Rows near named flat spaces through zero:
fudaf-kazi: [ 10  15   1  23  39 -18  45  40 -21   5 -57  22 -28 -29  58  13  20 -16
 -19 -15  65 -27 -59  37]
nez-zana: [-38 -25  22  15  12   5  -3   8 -24   9  -4 -32   2  -6  -2 -10  -7  12
  -2 -10  -4   4   2   9]
pupag-fop: [ 38   7   0  35 -13 -34  23 -21  24 -14  12  12 -13 -17   0 -49   5 -45
  34   3 -43  -7  23  20]
nebot-fabov: [ 29 -20  42  42   7 -13  27  12  -4  -4 -19 -17 -33 -47  28 -37  57  -5
  25 -30  19   9 -24  65]
fudaf-kazi: [ 24  25 -10 -12  51 -20  -1  36 -46 -12 -42  34 -17 -29  37  31  28 -19
 -34 -17  61   2 -48  23]
fudaf-kazi: [ 39   4 -17  14 -51 -20  48 -22  51 -10  16  19   2  24  20  -8 -52 -31
  38  20 -20 -64  22 -15]
fudaf-kazi: [ 60  17 -16 -12 -67 -22  23 -33  63 -24  49  27  13  36  -5   1 -20 -25
  33  26 -42 -28  34 -26]
nide-balel: [ 20  33 -33 -11  -8  -4 -11 -20  30   0  13  32   4   8 -28 -11   9 -13
   1  17 -25  14  12 -20]
nide-balel: [ -1  17  17  -8 -21 -73  31  14 -11 -32  56   2  30  35  -7  14  22 -20
 -23   4 -31   1  -2 -16]
reve-seg: [ 48  50 -62 -24 -15  60 -19 -35  78  21 -21  62 -12  12  -7  14 -15  -4
   9  42  -6   5  11 -31]
nez-zana: [ 26  49 -24 -19  -1 -34  12   4  13 -18  17  46  12  23   2  25  13 -31
 -27  22 -17   7  -6 -22]
nebot-fabov: [  4  -8  35  -1  -6   0 -11   5  -2  -5  21 -20   0  -7 -13  -6  62  22
  -4 -12  -9  47  -7  21]
pupag-fop: [ -4  27 -45  23  38   0 -18 -21   0  10 -27  32 -12 -21 -14 -39 -40 -49
   6  18 -40   1  28  -8]
nebot-fabov: [ 43 -25  -4  21  -4  21  -6 -18  14   8 -30  -5 -37 -55   0 -52  16   9
  56 -32  45 -18  -7  42]
nebot-fabov: [  3  19 -19 -35  -6 -11 -27  -7  -4 -12  29  14  21  20 -32  17   6   4
 -16   7 -10  17   9 -31]
fudaf-kazi: [ 41   5  28  12 -58   6  44 -10  69  -4  28   1  -3  25  21   6  30   5
  20  20 -27   3   2  10]
nez-zana: [ -1   5  -1  -6  -6 -61  26  16 -26 -23  23   4  17  13   3   8  -5 -17
 -11 -11  11 -30 -12  -9]
nebot-fabov: [-13 -39  12  -4 -19  48 -30 -20  10  16   3 -36  -3  -8 -24 -17  -7  42
  29 -11   6   7  18   2]
reve-seg: [ -8  18 -48 -23 -16  55 -16 -25  49  27 -11  23   6  28 -17  16 -47  19
   3  32  -1 -15  16 -45]
reve-seg: [-24  13 -28   3  10   5  -2  -5   7  18 -10   8   2   1 -23 -16  -9   7
  -3   3   5  -6  -4 -16]
fudaf-kazi: [-67  14 -22  31  40 -28  16  14 -20  32 -19  -7  -3 -22 -45 -55  31  16
 -15 -22  23   4 -35   2]
reve-seg: [ 77   3  44  11   1 -39  11  13 -13 -41   8  11 -21 -33  40  -1  69 -37
   9 -18  -4  30 -12  58]
nide-balel: [-19   6  13  -4  24   0  -7  15 -27  -9  -4   2  10  17  27  38 -29 -24
 -33  20 -33  13  13  -9]
reve-seg: [-51  -9   3  16  19 -34  14  17 -35   7   2 -22   9  -5 -20 -23   6  10
 -12 -21  14 -10 -18   0]
pupag-fop: [ 37 -12   4   7 -26   5  13 -12  24  -6   0   1 -11  -6  17  -8  -9  -6
  31  -2   5 -23   8  13]
nez-zana: [-91 -37  22  48  60  10   9  30 -59  35 -52 -49 -14 -35   7 -33 -15  18
 -13 -28  27  -7 -23  29]
nide-balel: [ 10  24  -1  -7   5   6   3   4  10  -7  -1  22   5  20  24  34 -12 -24
 -23  29 -31  13   9 -11]
nez-zana: [  2  11   4 -17 -14 -51  12   9 -16 -27  40   5  25  28  -5  20   0 -16
 -18   3 -17  -6   4 -20]
reve-seg: [-35  11  39   2  18 -28  31  44 -30  -9   7  -9  16  27  35  49  23  -5
 -56  10 -11  20 -27   2]
pupag-fop: [ 18 -21  -4  16   3  22 -13 -21   0  -3 -19  -2 -14 -16  22 -14 -61 -31
  31   8 -24 -23  38   8]
pupag-fop: [-28 -14   6  31  -9   6  -7 -29  17   8  20 -22   7   7 -25 -43 -36 -20
  22  19 -81  11  54  -9]
nez-zana: [ 52  30 -61 -38  -2  -7  -9  -6  10  -6 -18  53  -7 -10  -6  12  -3  -1
   8 -10  72 -38 -26 -17]
nebot-fabov: [ 44  57 -45 -24   8  13 -18  -9  39   9 -12  57 -13 -12 -26  -2  64   6
 -11   8  24  37 -28  -5]
nebot-fabov: [-40  -7  32 -11  -7  18 -11   8  -1   6  26 -28  20  30 -12  25  19  29
 -28  13 -33  43   7 -13]
nez-zana: [-63  19  28  16  31 -40  14  27 -35  -6  23 -12  26  30   0  17   8 -24
 -57  21 -68  41   5 -12]
nebot-fabov: [-36 -50  35   8 -17  44 -16  -9   0  16   6 -54   3   3  -8  -7 -17  40
  19  -7 -10   7  21   5]
pupag-fop: [-68 -26  24  10  42   6 -40   5 -62  -1   3 -38  17   4  -5   3 -49 -18
 -25   9 -63  30  43  -9]
reve-seg: [ 45  -1   6 -20 -20  71 -35 -27  40  -4  -4  14  -6  17  32  42 -39 -13
  11  41 -47  22  46  -9]
nide-balel: [  7   7  -8 -20 -33 -28   6  -6  16  -7  40   0  17  15 -40  -9  35  24
   5 -11  13  -1 -10 -17]
fudaf-kazi: [ 32  22 -58 -31 -14 -41 -21 -28  -3 -27  29  39  20  14 -32  -6 -55 -40
  14   9 -16 -38  35 -45]
nez-zana: [-22  -9   0   1  16  31 -21  -1  -7  17 -18 -11  -6 -10  -7  -4  -3  17
  -3  -2   5  15   1   2]
pupag-fop: [-60 -33  19 -27  -6  53 -29   7 -15  19   5 -42  22  31  -9  42 -30  55
 -21   5   7  10   8 -28]
nide-balel: [ -1   6 -19  -8  10  31 -25 -11   8  12 -15   9  -5  -5 -10   0 -10   6
   1   8   0  10   8  -8]
fudaf-kazi: [-12  -8 -24 -23  32   1 -45  -2 -50  -9 -12   3   7 -10  -9  10 -48 -14
  -7  -7  10 -11  18 -17]
nide-balel: [-11 -10 -30  27  45  42 -40 -23 -11  26 -52   2 -29 -50 -12 -52 -37 -16
  27  -5  -5   3  24  16]
reve-seg: [ 62   8 -24 -15 -23  47 -28 -37  49   0  -8  28 -16  -8   2  -1 -15  -9
  34  18 -11   4  29  -2]
nide-balel: [ 30 -10 -16  23  -7  34   5 -20  37  23 -35   5 -34 -39  -2 -46  11  14
  47 -15  37 -18 -10  28]
pupag-fop: [-17  16 -26  15   6   6  -6 -20  21  15  -1  10   1   1 -28 -32 -16 -13
   6  16 -38   8  21 -15]
[-35  21  -9 -25   1 -15  -2   9 -11  -7  26   8  33  48  -6  44 -29  -8
 -43  28 -35   6  12 -45]
nebot-fabov
[  7  18 -16   7  11  -6  -6 -10   6  -1  -3  18  -2  -4  -5 -13 -10 -26
   0  13 -28   8  15  -4]
nide-balel
[-42  28 -30  -1  14  -7  16  11   6  22  -9  14  10  17 -19   2  -1  13
 -28   9  14  -7 -24 -27]
reve-seg
[-15 -24  44 -52 -20  12   5  47 -28  -6  15 -32  19  28  20  82  53  79
 -40 -26  88   5 -60  -1]
pupag-fop
[ 24   3  -7 -10  -2 -35  -6  -2 -18 -22  15  10   4  -8  -9  -8   6 -17
   7 -13   5  -8   3   1]
nebot-fabov
[  5 -19   5  -7 -16  17 -10 -10   4  -2   6 -12   2   5   2   5 -22   8
  15   0  -2 -10  16  -4]
reve-seg
[-10  13 -19 -12 -24  22   7  -8  41  22   7   5   6  19 -26   1  16  37
   0   7  17   0 -14 -22]
pupag-fop
[ 39   2  20 -37   9  20 -38  10 -21 -23   0  10  -1  -3  25  52  25   0
 -20   1   8  38  -2  10]
fudaf-kazi
[ 39  -7  13  51 -22 -52  60  -4  23  -9   1  -1 -24 -31  14 -62  29 -26
  46 -23   8 -36 -14  44]
nide-balel
[  5  -9  16 -22 -31 -10  25  17   3 -11  19  -8  15  30  20  43   0  22
 -10  -2  29 -25 -19 -11]
reve-seg
[-16 -67  96  45  -9 -11  19  18 -31 -10  15 -77 -11 -26  24 -28  44  17
  22 -35 -15  23   0  65]
nebot-fabov
[ 11   5  30 -19 -30 -11  32  23  11 -15  24  -1  15  38  33  57  19  12
 -25  11   7  -2 -20  -7]
nide-balel
[ 42  12 -28  32 -38   4  23 -44  73   9   6  21 -17  -7 -15 -59 -15 -25
  56  16 -37 -24  30   2]
pupag-fop
[-36 -17   1 -30  -6  -9 -26   4 -29  -1  29 -26  24  12 -44   5  10  41
 -11 -20  21   7  -5 -23]
nide-balel
[ 10  -5  24  -8  31 -31  -3  32 -58 -26 -10  -1  -2 -16  33  29  16 -17
 -25 -19  26   6 -21  23]
pupag-fop
[ 27  13  -7 -16 -63   9  37  -6  73  14  25   8   2  24 -21   2  57  56
  17  -3  46 -13 -37 -10]
pupag-fop
[ 28  10 -14 -42 -33 -91  20  12 -30 -50  57  17  36  33  -9  29  -9 -18
  -9 -15  24 -48  -8 -32]
nez-zana
[ 16 -22  27  60   0 -51  55   7  -9 -10 -11 -16 -24 -36  29 -55   8 -35
  37 -26   2 -37  -9  51]
nide-balel
[  3  11  11  12   6  28   6   5  25  18 -18   3 -16 -11   5  -4  46  18
  -5   3   6  31 -20  20]
nebot-fabov
[-91 -18  27  31  51 -15   7  32 -61  17 -16 -41   8  -5   0  -9  -8   4
 -37 -10 -13  14 -11   8]
nez-zana
[ -5  37 -27  12  37  34 -25 -15  20  19 -28  32 -12  -8  -5 -10  -6 -28
 -16  34 -50  43  19  -6]
reve-seg
[ 16  41   1  -8   9   3  16  17  19  -3  -7  34   0  20  30  43  26 -15
 -38  29 -14  27 -18  -4]
reve-seg
[-33 -35  45  36  -4 -11  22   8 -14   1   9 -44   1  -2  11 -20  -4   1
   9  -9 -27  -1  10  22]
nez-zana
[ -2   5   4 -15  -9  -2   0   5   1  -5  13   1  11  17  -1  21   6   8
 -13   5  -1   5  -3 -11]
nide-balel
[-10  63 -29 -62 -18 -53 -24  -4   3 -31  83  38  60  74 -56  49  14 -17
 -61  40 -71  46  24 -78]
nide-balel
[ 65   9 -16 -33 -31  -9 -12 -19  14 -35  23  31   9  19  19  34 -38 -33
  14  17 -15 -23  30 -20]
fudaf-kazi
[ 15   3  30  12  18  48  20  22   7   2 -47  12 -18  10  93  65 -33 -25
 -24  34 -12   1  -3  20]
nide-balel
[ 29  49 -36   1 -15 -55   8 -24  31 -17  40  42  12  12 -41 -34  20 -42
   4  18 -53  12  19 -22]
nide-balel
[-22 -66  79  23 -18  12  -6   4 -21  -3  24 -76  -2 -16  -1 -22  35  36
  23 -30 -16  30  12  42]
nebot-fabov
[  3 -20  17  20  -7  37  -3 -12  21  14 -13 -17 -16 -14   7 -19   1  11
  24   0 -10   9  11  20]
nez-zana

Rows near named flat spaces through zero (a row that begins with a name and a colon came from that space):
mesu-pidam: [ 42  32  13  61 -11 -12 -21  -3 -34 -53 -36  18 -42  78 -43 -14   6   9
 -18  54  15  59 -29 -25]
lel-lefa: [ 17  25  21  -9  24 -47  25 -23 -74 -40   2   8 -30 -27 -10 -16   3  53
  -6  -8  48  22 -24  20]
des-vibu: [  9  39   8  26 -23  -7 -34  31  -2  -1 -41  14  14  15  -8  24  41 -22
   0  18   3   1 -25  22]
zisun-nepi: [-16  42  20 -16 -38 -49 -38  73   9  -6  11  48  12  10 -33 -21  72 -49
 -17  19  -2  19 -11   7]
lel-lefa: [-67   4  18 -10  49  -6  29   3 -29 -14  10 -30 -63  -2 -92   7  -6 -21
 -46  10 -26  51  55  61]
zisun-nepi: [ -4 -29 -25 -37  -1  40  23 -49   4  48  -1 -27  44 -29  20  67  16 -41
  47 -35 -52 -17  14  32]
zisun-nepi: [ -7 -17 -30 -22   5 -18  39  -8  20  31  35 -10   1 -28  42  21  51 -14
  43  16 -42   8  -8  27]
mesu-pidam: [ 38  16  -7  44 -23 -86   8  10  13 -34  33  -1 -44  58 -11 -74  43  -4
 -49  67  -2  74 -30 -78]
zisun-nepi: [-19 -11 -13  32  -6  17 -30  21  42  25 -19 -34   7  32  -6 -13 -24 -30
 -50   1  -7  -6  26 -28]
mesu-pidam: [-31  -9  14 -66  19 -15  30   9 -27 -15  56  40 -20 -34 -20 -14  11  10
  29 -11  -2  13  17  34]
lel-lefa: [ 34   5 -11  -7 -31  19 -14  11  12   6  -5  51  33   2  52  30  36   2
  79  15  -7 -23 -42   9]
romoz-riva: [-24 -34 -47 -31  26 -12  25   1 -10  46  29 -16  -7 -18  63   3  21   3
  31 -11  -5  11   8  37]
vifis-kavek: [ 27 -13 -22  26   1  -6  32 -67 -11   2  -4 -49 -17  41 -28  21  17 -35
 -12  24 -51  61   2 -22]
zisun-nepi: [-14  13  34 -22 -20  44 -42  31   8  -9 -18  44  35  -9 -29  12 -26 -10
   8 -29  15 -47  13   7]
des-vibu: [  0  47  24  24 -15 -39  10  15  25  -7 -15 -14   3 -31 -30  30  64 -26
 -13  34 -34  -1 -22  28]
lel-lefa: [ -6   3  -1   0   3  17   1   8  -2  -2  -5  15  -9   8  -6  23  12  -5
  28  16 -15   6  -1  29]
des-vibu: [ 37   3 -18  -9 -20 -10  -7   0 -29  -8   7  47   2  31  33   1  39   4
  55  20   7  28 -38  -2]
romoz-riva: [  8 -45 -13 -51 -17  41  21 -32  40  24  44  15  44 -27  32  15 -13 -14
  56 -28 -39 -38  11 -26]
mesu-pidam: [ 15  -3 -30  47  14 -44  42   3  22 -15  30 -11 -68  38  20 -19  46  13
  14  89 -34  65 -24  -4]
romoz-riva: [-13   8  13 -21   0 -38 -12  38  -2  -7  25  20   2 -28  17 -53  -8  28
 -27 -21  48 -20  -2 -18]
mesu-pidam: [-10  -9 -28  31  16  -3  21   5  23  13   3 -24 -35  21  13  14  26  -9
  12  48 -36  31   0  23]
lel-lefa: [ 15 -37   9  38   3  70  18 -11  72 -42  27  24 -42  48 -16 -19 -72  33
  30  59 -36  -9  15 -56]
mesu-pidam: [  8 -25 -46  66  14 -11  25 -17  56  31  -4 -74 -24  23  48  -5  -1   1
 -25  43 -31  14  -2 -28]
vifis-kavek: [ -4  17   8  10   3  70 -57  40 -41 -10 -62  59   2  36   5  40 -23  21
  53  -2  40 -19 -10  62]
des-vibu: [ -4   4  18  37   3   9  17   2  59 -16   3 -21 -17  -9 -21  -2 -19   8
 -20  34 -28 -20   7 -19]
mesu-pidam: [  4   2  -6  21 -16 -27 -16   5  16   6  -2 -26   3  29 -16 -31   4 -28
 -57   3  -1  22   7 -47]
lel-lefa: [-14   5  -9 -11  16 -37  22 -19 -30  15   3 -36  -8 -18 -13   9  31 -19
 -23 -11 -10  31   7  26]
lel-lefa: [ 22 -44 -42  39 -20  26   3 -31  79  41   3 -57  24  34  39  -3 -21 -32
 -16  13 -47 -10  11 -74]
romoz-riva: [ 18 -12   2 -22 -37  17 -29   0  19   8   8  24  46  13   5 -15 -10 -25
   3 -27   1 -21   1 -51]
des-vibu: [-45   4   3  -4  31  -3   3  20  -6  17 -10 -28 -12 -32  -7   6 -12   5
 -29 -19  13 -14  25  45]
mesu-pidam: [ 13  12   6   9 -25 -23 -24   9   7  -1  -6  -3  18  17 -12 -25   7 -21
 -39  -6  10   6  -5 -42]
vifis-kavek: [ -3 -17 -25  48  13 -10  37 -28  54  20   5 -75 -23   9   1   7   4 -20
 -34  38 -54  19  13 -21]
vifis-kavek: [ -7 -26 -20  19  14   0  31 -24  37  15  18 -48 -17   3   5  -5 -12  -7
 -19  16 -34  10  18 -21]
des-vibu: [-12 -19 -17 -18  -7  26 -38  14 -13  24 -10   9  20  32   8 -12 -23 -21
 -10 -34  20   1  21 -12]
lel-lefa: [-10 -25  23 -37  11 -49  62 -33  28 -32  91 -15 -29 -35 -44 -68 -23  11
 -45  -1 -23  17  30 -67]
vifis-kavek: [-40  22  14   0   4  -4 -17  62  22   4  -4  18  -8 -17 -10   5  21  -7
  -3  16   0 -17   7  45]
vifis-kavek: [ 17  -8  13 -32  -5  25 -19   0 -26 -14   2  46  25 -17  31 -16 -43  45
  31 -42  53 -43 -11 -14]
romoz-riva: [ 12 -19 -23  21  -9  24   8 -22  39  25  -7 -28  14  12  22  26   3 -21
  15  14 -40  -7   0 -14]
romoz-riva: [ -2 -21   4 -28   9  23  37 -28  16  -2  30   6   2 -33   5  20 -10  11
  42  -3 -29 -19   7  10]
vifis-kavek: [ 31   6   4  14 -11 -17  16 -34   5  -8  -1 -19  10  -9   2   3   7   3
  -7   4  -9  -1 -18 -29]
mesu-pidam: [ 28  25  16   9 -37 -36 -30  14  -3 -19  -4  19  17  23 -18 -33  20 -16
 -33   2  19  13 -20 -50]
romoz-riva: [  2  22  28  -4  -1   8 -11  -4 -37 -31 -18  22  -9  13 -52   9  -5  -2
  -5  -2   9  16   1  14]
zisun-nepi: [  3 -44 -35 -11   5  -6  11 -52  -5  36  15 -61  15  16  11 -26 -32 -24
 -48 -43  -5  21  31 -56]
des-vibu: [  2   9   1 -15 -26 -38  21   0  35   8  34  -2  13 -14 -18   6  66 -50
   3  23 -55  19  -7 -10]
des-vibu: [-27 -16 -15  11 -26  20 -31  50  75  27  13   3  10  42  -9 -15   9 -58
 -18  25 -41   0  27 -29]
lel-lefa: [ 27  24  41 -27   7 -35  21  -5 -51 -63  29  60 -22 -34  -6 -35  -7  72
  26  -1  52  -3 -34  -3]
vifis-kavek: [ 28  13  -7   1 -21 -69  23 -42 -18   0  16 -38   5   9 -29 -11  57 -45
 -42   6 -29  58 -13 -38]
zisun-nepi: [ -4  -4 -11 -35 -14  15   7 -24  -5  34  -4  -6  40 -19  -1  55  42 -51
  35 -22 -43  -2   3  33]
zisun-nepi: [  3  23  20  29   6  46  -7   7   3 -17 -45  16  -5  -5 -11  55  -6  18
  39  23  -7 -27 -14  51]
vifis-kavek: [ 10  20  -3  64  -4  -9  -2  11  48  10 -35 -42   1  -7  20  17  11   3
 -23  34 -12 -23 -19  -3]
romoz-riva: [  7  47  22  39 -10 -20 -50  27 -49 -28 -55   7 -16  52 -55 -12   8 -13
 -55   9  39  39  -9   3]
zisun-nepi: [  0 -47 -45 -18  21 -35  52 -33  14  29  58 -39 -16 -16  58 -33   3  14
   3  -1 -14  20   6 -28]
romoz-riva: [-35 -14 -14 -14  15   7  -4  12  14  42  -4 -33  19 -33  24   8 -11  -9
 -19 -35   4 -30  24  22]
des-vibu: [  8   1   2   0  29  -5  25 -18 -38 -18  -1   3 -26 -21  21   3 -15  54
  23   0  29   0 -15  27]
[ 20 -26 -17  28  12  -3  19 -37  26  11   3 -52   2 -12  43 -24 -47  34
 -29 -12  14 -23   0 -52]
mesu-pidam
[-66  -5  -7  -6  50  -9  20  38   6  22  10 -29 -36 -42   8   1  -5  18
 -17   0   5  -9  31  68]
des-vibu
[-21 -13 -21   3  11 -34  24  11  20  10  36 -20 -35  16  -6 -23  28 -21
 -19  33 -31  44  14  -3]
mesu-pidam
[-36   9  17  15  12  13  -2  57  66   5   3   5  -4 -48  22  -1 -15  29
   2  16   3 -65   6  26]
vifis-kavek
[  6   2  27  -7   0  52 -21 -17 -21 -17 -31  16  20  -4 -25  18 -54  16
   5 -36  23 -35  10   0]
zisun-nepi
[  1 -10   1  22  16  11  14 -17   5 -15   1 -17 -28  16 -16  -7 -29  15
 -13  16  -6  13  11 -12]
lel-lefa
[ -9  27  18  28   2 -16 -24  25  -5 -10 -30 -13  -6   4 -23 -13  -8   3
 -50   0  27  -3   1   0]
romoz-riva
[  3  25  -6  10   8  -3 -26  27 -50  -1 -39  24  -6   9  25  18  19  22
  24   1  41   6 -26  52]
des-vibu
[  3  16   9  38  13  -4  14  -6   6 -17 -18 -20 -28   3 -17  13   2  12
 -10  32 -10   9  -7  14]
romoz-riva
[  1   8 -19  59   6  23 -12   4   8   7 -45 -26 -25  54 -11  35  12 -22
  -3  46 -27  32  -1  24]
mesu-pidam
[ -2  -6  -7  40   9  31 -10  -8  17   8 -33 -33  -6  22  -3  14 -31  -1
 -21   7  -5  -7  11  -4]
zisun-nepi
[ 48  30   4  56 -37   1 -41   3  10  -8 -54   0  26  36  11   9  10  -6
 -11  18  14  -9 -39 -35]
mesu-pidam
[ 28   8  18  -8   0  27   0 -17 -22 -20 -16  32  18 -29  25  21 -23  48
  48 -18  30 -42 -27  12]
mesu-pidam
[  5  -8   6   5  -2   6   0  -1  17 -10  10   3  -3   4  -2 -20 -25  12
  -9   1   5 -10   4 -29]
lel-lefa
[  8 -20 -25  -2  20 -32  43 -23  -2   4  36 -19 -27 -12  39 -18  11  26
  13  16  -5  21 -10  -6]
zisun-nepi
[  7   8  13  12  10  18   3  -4  -9 -20 -15  12 -11  -5  -2  12 -19  29
  17   7  12 -13  -9  15]
zisun-nepi
[-20  -9  10 -78  -5  -8 -35  43 -46   0  32  68  25 -20  22 -52 -22  23
   9 -66  73 -23   9  -4]
vifis-kavek
[ -2 -16 -27 -14  -1 -22 -15  -3 -32  20   6 -12   2  33   8 -28   5 -21
 -28 -22  17  38  11 -20]
vifis-kavek
[  5  -3 -20  12  12   2  29 -21   4  15  -5 -21  -9  -9  21  40  30  -3
  33  23 -33  10 -12  35]
zisun-nepi
[ -1 -29 -17   1   3  20  -6 -33   2  23  -7 -42  17  16  -1  -8 -41 -17
 -37 -35   0  -1  28 -37]
zisun-nepi
[-52  -7  13 -38  32  35  10  -8 -19  22 -12 -23  12 -53 -27  42 -26  -8
  -4 -51  -5 -32  42  65]
romoz-riva
[ -2 -31 -32 -71 -56  51 -86   3 -33  66 -22  27 101  53   6  11  -2 -97
   2 -98  10  -4  31 -32]
romoz-riva
[ 20  30   2  57 -12   1 -31  24  19   5 -55 -13  15   2  31  17   5  15
 -10  16  23 -33 -32   4]
vifis-kavek
[-23 -26  -9 -14  23  -9  24 -14   3   8  29 -29 -19  -8  -7 -25 -25   3
 -29 -12  -4  12  30 -12]
mesu-pidam
[ 30   2   7   4   4  -3  24 -21 -15 -33  13  26 -21  -1  11  -2  -2  40
  39  23   6   7 -26  -4]
lel-lefa
[  1  -1  -4  36   8  52 -17  10   5  -7 -36  12 -18  39  -1  29 -21   9
  28  29  -5  -1  -1  24]
lel-lefa
[ -9  -7 -33 -20  13 -67   1  42 -27  14  39  18 -23  -1  65 -61  30  30
  -2   2  49  27 -17   1]
romoz-riva
[-13  15   3  11  -7  -5 -12  25  18   8 -11  -4   3   0  -9   9  21 -21
 -11  13 -12  -2   1  14]
des-vibu
[  6 -33 -11 -36  -5  17  -6 -31 -19  11  17   0  22  14   1 -20 -36 -10
  -7 -46  11   3  21 -40]
des-vibu
[  5 -17 -28 -17  11 -30  44 -24  -1  18  35 -16  -9 -21  37   5  38   1
  29  11 -25  21 -10  12]
zisun-nepi
